Below are the code and all the weights of a small trained network. Each question names an input and a class and asks about switching units off, where a switched-off unit gives its printed mean instead of its output.

import numpy as np


def w(rows, s, z=0):
    codes = np.array(rows[::2]) - 128.0
    scale = np.full(codes.shape[1], s)
    scale[-1] = z or s
    return codes * scale


def f(y):
    return np.maximum(y, 0)


def log_softmax(a):
    a = a - a.max(-1, keepdims=True)
    return a - np.log(np.exp(a).sum(-1, keepdims=True))


def net(x, mask):
    res = np.array(x, float).reshape(1, 4) / 4 @ E
    y = f(res @ A[0][:, :-1].T + A[0][:, -1])
    res = res + np.where(mask, y, B[0][:, -1]) @ B[0][:, :-1]
    return log_softmax(res[-1] @ U[:, :-1].T + U[:, -1])


A, B = {}, {}
E = w([
[130,105,114,185,137,170],'x0',
[104,166,84,8,109,148],'x1',
[162,38,237,105,183,128],'x2',
[73,150,129,154,186,214],'x3',
],0.012)
A[0] = w([
[138,147,144,209,93,91,162],'n1',
[108,175,107,160,89,150,31],'n2',
[169,131,68,85,232,190,76],'n3',
[68,123,121,200,218,169,112],'n4',
[63,129,110,126,123,105,61],'n5',
[138,163,98,110,146,50,157],'n6',
[156,167,64,109,145,113,47],'n7',
[157,93,117,218,172,99,92],'n8',
[234,119,146,127,102,85,118],'n9',
[68,96,163,92,105,102,4],'n10',
[175,42,237,112,154,86,180],'n11',
[150,82,152,245,101,111,70],'n12',
[58,202,170,116,141,116,69],'n13',
[112,126,111,94,72,77,83],'n14',
[190,179,99,206,104,127,54],'n15',
[117,69,193,120,166,110,143],'n16',
[49,132,140,191,202,145,137],'n17',
[140,144,132,71,82,152,156],'n18',
[185,149,134,99,100,84,86],'n19',
[96,88,113,164,178,161,215],'n20',
[86,111,157,72,88,75,185],'n21',
[187,60,190,107,215,103,136],'n22',
],0.011,0.0033)
B[0] = w([
[189,153,167,155,92,67,183],'n1',
[101,53,91,101,182,101,170],'n2',
[88,154,59,79,150,174,172],'n3',
[135,177,101,48,156,210,202],'n4',
[81,148,137,175,156,139,146],'n5',
[236,147,158,163,124,96,172],'n6',
[113,133,135,167,178,79,169],'n7',
[240,219,157,65,91,144,193],'n8',
[32,93,158,142,134,54,186],'n9',
[151,111,168,204,36,91,143],'n10',
[34,33,76,101,240,104,252],'n11',
[253,194,119,95,44,135,208],'n12',
[161,149,109,117,133,183,157],'n13',
[182,183,179,118,72,121,174],'n14',
[68,110,136,156,133,56,175],'n15',
[52,101,49,147,150,109,202],'n16',
[133,186,68,92,136,208,193],'n17',
[129,179,154,146,115,183,176],'n18',
[103,137,156,126,189,168,168],'n19',
[182,175,148,111,86,214,185],'n20',
[50,124,119,104,150,173,179],'n21',
[33,26,19,107,232,171,229],'n22',
],0.0066,0.014)
U = w([
[166,155,111,235,33,49,137],'0',
[8,80,52,193,197,210,1],'1',
[203,212,90,166,68,255,236],'2',
],0.0087,0.003)

Each question gives the input, the list of numbers given to net, and the class t.
The units are the neurons (one row each of A and B). Each row of codes is followed by its name. A weight is (code - 128) times the scale printed after its matrix; where a second scale follows, it is the last column's (A, B and U).
mask holds one flag per neuron, in row order. A switched-off neuron (its flag False) gives its mean, the last column of its row in B, instead of its output. The means were averaged over made-up inputs and are rounded, as every weight is.
A unit's drop is (log p(t) with every unit on - log p(t) with that unit switched off) / (log p(t) with every unit on - log p(t) with every unit switched off).
The circuit of an input: a set's keep is (log p(t) with only the set's units on - log p(t) with every unit switched off) / (log p(t) with every unit on - log p(t) with every unit switched off). Starting from the 12 units with the biggest drops (on a tie, the unit counted first), units are removed one at a time, each time the one whose removal leaves the highest keep (on an exact tie, the one counted first), for as long as the keep stays at least 0.8.
units of the circuit, in order: the units of the circuit, biggest drop first
k most important neurons: the k neurons with the biggest drops, biggest first
drop of u: that unit's drop, to one decimal
input [3,-6,2,-6], class 0: units of the circuit, in order	(n1)
input [-1,-1,-2,0], class 0: units of the circuit, in order	(n22; n4; n17)
input [0,7,-2,-8], class 0: units of the circuit, in order	(n4; n22)
input [-6,5,-6,7], class 2: 2 most important neurons	(n11; n22)
input [-8,-7,2,-7], class 1: 2 most important neurons	(n11; n22)
input [4,6,1,-5], class 2: 2 most important neurons	(n11; n22)
input [6,8,-2,3], class 2: 3 most important neurons	(n11; n22; n16)
input [-1,-6,-3,-1], class 0: 2 most important neurons	(n15; n1)
input [-2,3,-3,7], class 2: 2 most important neurons	(n11; n22)
input [7,-3,-5,1], class 2: drop of n18	0.0
input [4,1,-5,-3], class 0: drop of n22	0.1
input [-7,-2,-3,8], class 2: drop of n22	0.3
